Below is a small trained network, with its code and all its weights. Each question gives an input and a class and asks what happens when units are switched off, that is, made to give their printed mean instead of their output.

import numpy as np


def w(rows, s, z=0):
    codes = np.array(rows[::2]) - 128.0
    scale = np.full(codes.shape[1], s)
    scale[-1] = z or s
    return codes * scale


def norm(h):
    return h / np.sqrt((h * h).mean(-1, keepdims=True) + 1e-5)


def f(y):
    return np.maximum(y, 0)


def log_softmax(a):
    a = a - a.max(-1, keepdims=True)
    return a - np.log(np.exp(a).sum(-1, keepdims=True))


def net(x, mask):
    res = np.array(x, float).reshape(1, 3) / 4 @ E
    u = 0
    for l in range(3):
        y = f(norm(res) @ A[l][:, :-1].T + A[l][:, -1])
        res = res + np.where(mask[u : u + 10], y, B[l][:, -1]) @ B[l][:, :-1]
        u += 10
    return log_softmax(norm(res)[-1] @ U[:, :-1].T + U[:, -1])


A, B = {}, {}
E = w([
[189,239,108],'x0',
[88,155,229],'x1',
[1,135,52],'x2',
],0.0076)
A[0] = w([
[115,96,197,50],'L0N1',
[96,86,132,2],'L0N2',
[57,6,166,69],'L0N3',
[200,112,182,116],'L0N4',
[91,62,205,208],'L0N5',
[223,33,136,149],'L0N6',
[203,144,39,201],'L0N7',
[115,198,119,201],'L0N8',
[94,98,132,12],'L0N9',
[115,254,199,141],'L0N10',
],0.023,0.0044)
B[0] = w([
[190,197,145,174],'L0N1',
[92,177,101,156],'L0N2',
[35,194,46,246],'L0N3',
[209,157,204,225],'L0N4',
[194,200,116,227],'L0N5',
[161,123,252,248],'L0N6',
[29,64,139,248],'L0N7',
[129,64,67,202],'L0N8',
[108,166,105,151],'L0N9',
[205,62,17,248],'L0N10',
],0.037,0.011)
A[1] = w([
[109,144,177,124],'L1N1',
[98,114,163,37],'L1N2',
[99,132,161,90],'L1N3',
[155,24,42,109],'L1N4',
[81,114,104,6],'L1N5',
[83,73,181,1],'L1N6',
[130,130,128,105],'L1N7',
[98,1,235,108],'L1N8',
[154,83,94,68],'L1N9',
[150,98,106,70],'L1N10',
],0.017,0.0068)
B[1] = w([
[157,132,121,156],'L1N1',
[145,159,158,136],'L1N2',
[109,134,150,140],'L1N3',
[149,77,59,255],'L1N4',
[86,91,116,142],'L1N5',
[204,176,101,155],'L1N6',
[130,133,125,128],'L1N7',
[90,98,253,241],'L1N8',
[156,134,103,166],'L1N9',
[146,123,109,149],'L1N10',
],0.052,0.0089)
A[2] = w([
[3,237,55,49],'L2N1',
[82,128,52,53],'L2N2',
[43,213,68,52],'L2N3',
[30,128,146,3],'L2N4',
[66,157,105,22],'L2N5',
[156,137,77,127],'L2N6',
[45,109,101,7],'L2N7',
[30,120,84,109],'L2N8',
[51,117,105,36],'L2N9',
[95,160,97,135],'L2N10',
],0.022,0.0045)
B[2] = w([
[41,253,35,251],'L2N1',
[195,186,184,196],'L2N2',
[48,201,63,219],'L2N3',
[192,176,65,166],'L2N4',
[171,163,106,163],'L2N5',
[103,140,93,181],'L2N6',
[58,148,121,169],'L2N7',
[64,171,126,203],'L2N8',
[62,125,131,168],'L2N9',
[99,151,122,170],'L2N10',
],0.044,0.012)
U = w([
[192,55,48,157],'0',
[213,191,185,171],'1',
[159,16,171,85],'2',
[40,55,131,144],'3',
[134,87,253,167],'4',
[128,116,154,20],'5',
[127,114,148,6],'6',
[100,214,102,200],'7',
],0.027,0.011)

Each question gives the input, the list of numbers given to net, and the class t.
The units are the neurons (one row each of A and B). Each row of codes is followed by its name. A weight is (code - 128) times the scale printed after its matrix; where a second scale follows, it is the last column's (A, B and U).
mask holds one flag per neuron, layer by layer. A switched-off neuron (its flag False) gives its mean, the last column of its row in B, instead of its output. The means were averaged over made-up inputs and are rounded, as every weight is.
A unit's drop is (log p(t) with every unit on - log p(t) with that unit switched off) / (log p(t) with every unit on - log p(t) with every unit switched off).
unit that matters most: the unit with the biggest drop
k most important neurons: the k neurons with the biggest drops, biggest first
top k neurons in layer l: the k neurons of layer l with the biggest drops, biggest first
drop of u: that unit's drop, to one decimal
input [4,-4,3], class 3: 2 most important neurons => [L0N3 L0N6]
input [1,-5,6], class 3: top 4 neurons in layer 0 => [L0N6 L0N3 L0N4 L0N10]
input [7,-4,3], class 3: unit that matters most => L0N7
input [1,-8,1], class 4: 2 most important neurons => [L1N8 L0N3]
input [-5,1,-4], class 1: top 2 neurons in layer 0 => [L0N6 L0N4]
input [1,-4,4], class 3: top 3 neurons in layer 0 => [L0N6 L0N3 L0N4]
input [5,-6,2], class 3: 2 most important neurons => [L0N3 L0N6]
input [0,2,1], class 0: 2 most important neurons => [L0N10 L2N1]
input [8,-8,-3], class 4: top 2 neurons in layer 0 => [L0N3 L0N10]
input [-3,-8,1], class 4: 2 most important neurons => [L1N8 L0N10]
input [5,-8,7], class 3: drop of L0N3 => 0.4
input [2,-5,2], class 3: drop of L0N6 => 0.3
input [-7,2,-5], class 1: drop of L0N6 => 0.5
input [4,5,-5], class 0: unit that matters most => L0N10
